Below are the code and all the weights of a small trained network. Each question names an input and a class and asks about switching units off, where a switched-off unit gives its printed mean instead of its output.

import numpy as np


def w(rows, s, z=0):
    codes = np.array(rows[::2]) - 128.0
    scale = np.full(codes.shape[1], s)
    scale[-1] = z or s
    return codes * scale


def f(y):
    return np.maximum(y, 0)


def log_softmax(a):
    a = a - a.max(-1, keepdims=True)
    return a - np.log(np.exp(a).sum(-1, keepdims=True))


def net(x, mask):
    res = np.array(x, float).reshape(1, 6) / 4 @ E
    y = f(res @ A[0][:, :-1].T + A[0][:, -1])
    res = res + np.where(mask, y, B[0][:, -1]) @ B[0][:, :-1]
    return log_softmax(res[-1] @ U[:, :-1].T + U[:, -1])


A, B = {}, {}
E = w([
[103,114,116,135,136,134,79,134],'x0',
[120,119,130,119,108,106,85,129],'x1',
[184,195,102,30,72,212,85,123],'x2',
[137,116,253,88,167,148,83,241],'x3',
[139,131,138,121,112,112,131,125],'x4',
[29,202,137,188,59,148,171,157],'x5',
],0.013)
A[0] = w([
[88,214,112,111,71,190,124,158,69],'neuron 0',
[159,108,115,120,205,75,117,110,183],'neuron 1',
[97,195,185,127,24,151,85,103,120],'neuron 2',
[104,221,127,132,82,197,108,127,90],'neuron 3',
[49,197,152,228,118,151,134,132,143],'neuron 4',
[214,105,39,94,116,127,106,107,142],'neuron 5',
[179,85,166,91,174,130,112,155,139],'neuron 6',
[130,136,48,163,104,117,131,14,255],'neuron 7',
[96,118,54,146,113,57,159,100,172],'neuron 8',
[140,129,128,97,95,119,160,81,133],'neuron 9',
[43,164,176,212,96,50,167,157,144],'neuron 10',
[122,101,254,102,170,195,113,237,178],'neuron 11',
[96,135,68,174,112,119,155,31,215],'neuron 12',
[111,107,95,175,101,100,145,113,120],'neuron 13',
[28,181,89,204,62,54,160,123,140],'neuron 14',
[151,88,124,148,228,17,124,114,197],'neuron 15',
[208,129,139,24,135,200,89,129,131],'neuron 16',
[85,111,211,137,122,116,133,189,174],'neuron 17',
],0.0096,0.0064)
B[0] = w([
[93,176,209,123,182,45,162,51,181],'neuron 0',
[96,220,137,42,124,103,191,71,190],'neuron 1',
[148,156,115,96,212,81,191,126,179],'neuron 2',
[108,208,128,98,238,88,208,40,180],'neuron 3',
[158,73,136,176,139,113,120,190,203],'neuron 4',
[127,115,26,26,97,192,86,92,203],'neuron 5',
[177,197,148,178,137,124,114,144,191],'neuron 6',
[92,206,2,134,112,125,62,98,240],'neuron 7',
[168,192,105,183,98,95,127,116,195],'neuron 8',
[123,119,130,131,100,125,115,93,158],'neuron 9',
[142,47,84,167,108,136,135,235,216],'neuron 10',
[188,126,213,88,112,131,148,177,252],'neuron 11',
[128,179,34,201,105,126,81,153,221],'neuron 12',
[183,124,102,231,142,84,72,169,166],'neuron 13',
[160,115,120,213,127,101,105,177,219],'neuron 14',
[98,191,177,114,246,23,112,55,221],'neuron 15',
[250,151,91,201,102,209,19,204,221],'neuron 16',
[141,59,213,54,139,146,221,161,202],'neuron 17',
],0.0075,0.019)
U = w([
[61,175,87,138,175,102,124,65,225],'0',
[154,132,102,176,95,171,82,190,179],'1',
[105,146,178,90,189,119,138,115,77],'2',
[73,12,131,120,99,169,162,195,5],'3',
[99,120,53,90,67,215,91,101,137],'4',
],0.011,0.0012)

Each question gives the input, the list of numbers given to net, and the class t.
The units are the neurons (one row each of A and B). Each row of codes is followed by its name. A weight is (code - 128) times the scale printed after its matrix; where a second scale follows, it is the last column's (A, B and U).
mask holds one flag per neuron, in row order. A switched-off neuron (its flag False) gives its mean, the last column of its row in B, instead of its output. The means were averaged over made-up inputs and are rounded, as every weight is.
A unit's drop is (log p(t) with every unit on - log p(t) with that unit switched off) / (log p(t) with every unit on - log p(t) with every unit switched off).
The circuit of an input: a set's keep is (log p(t) with only the set's units on - log p(t) with every unit switched off) / (log p(t) with every unit on - log p(t) with every unit switched off). Starting from the 12 units with the biggest drops (on a tie, the unit counted first), units are removed one at a time, each time the one whose removal leaves the highest keep (on an exact tie, the one counted first), for as long as the keep stays at least 0.8.
units of the circuit, in order: the units of the circuit, biggest drop first
k most important neurons: the k neurons with the biggest drops, biggest first
drop of u: that unit's drop, to one decimal
input [-6,-3,0,-2,8,-1], class 0: 3 most important neurons => (neuron 16; neuron 10; neuron 11)
input [-8,-7,7,-1,-7,-6], class 4: units of the circuit, in order => (neuron 5)
input [3,7,-8,3,4,1], class 3: units of the circuit, in order => (neuron 10; neuron 17)
input [-6,-6,-3,1,4,-4], class 2: 2 most important neurons => (neuron 7; neuron 12)
input [-5,6,0,6,2,-3], class 2: 2 most important neurons => (neuron 12; neuron 10)
input [-3,4,6,-6,2,2], class 0: 2 most important neurons => (neuron 3; neuron 0)
input [0,-8,3,-7,-1,0], class 4: 4 most important neurons => (neuron 15; neuron 5; neuron 2; neuron 1)
input [-1,-3,0,-5,-3,6], class 1: 2 most important neurons => (neuron 14; neuron 15)
input [-3,3,4,-6,3,0], class 4: 2 most important neurons => (neuron 15; neuron 5)
input [8,-7,1,-3,6,-4], class 4: drop of neuron 5 => 0.2
input [5,-7,-1,-8,0,7], class 1: drop of neuron 14 => 0.3
input [-1,-4,6,8,-6,4], class 2: drop of neuron 16 => 0.0
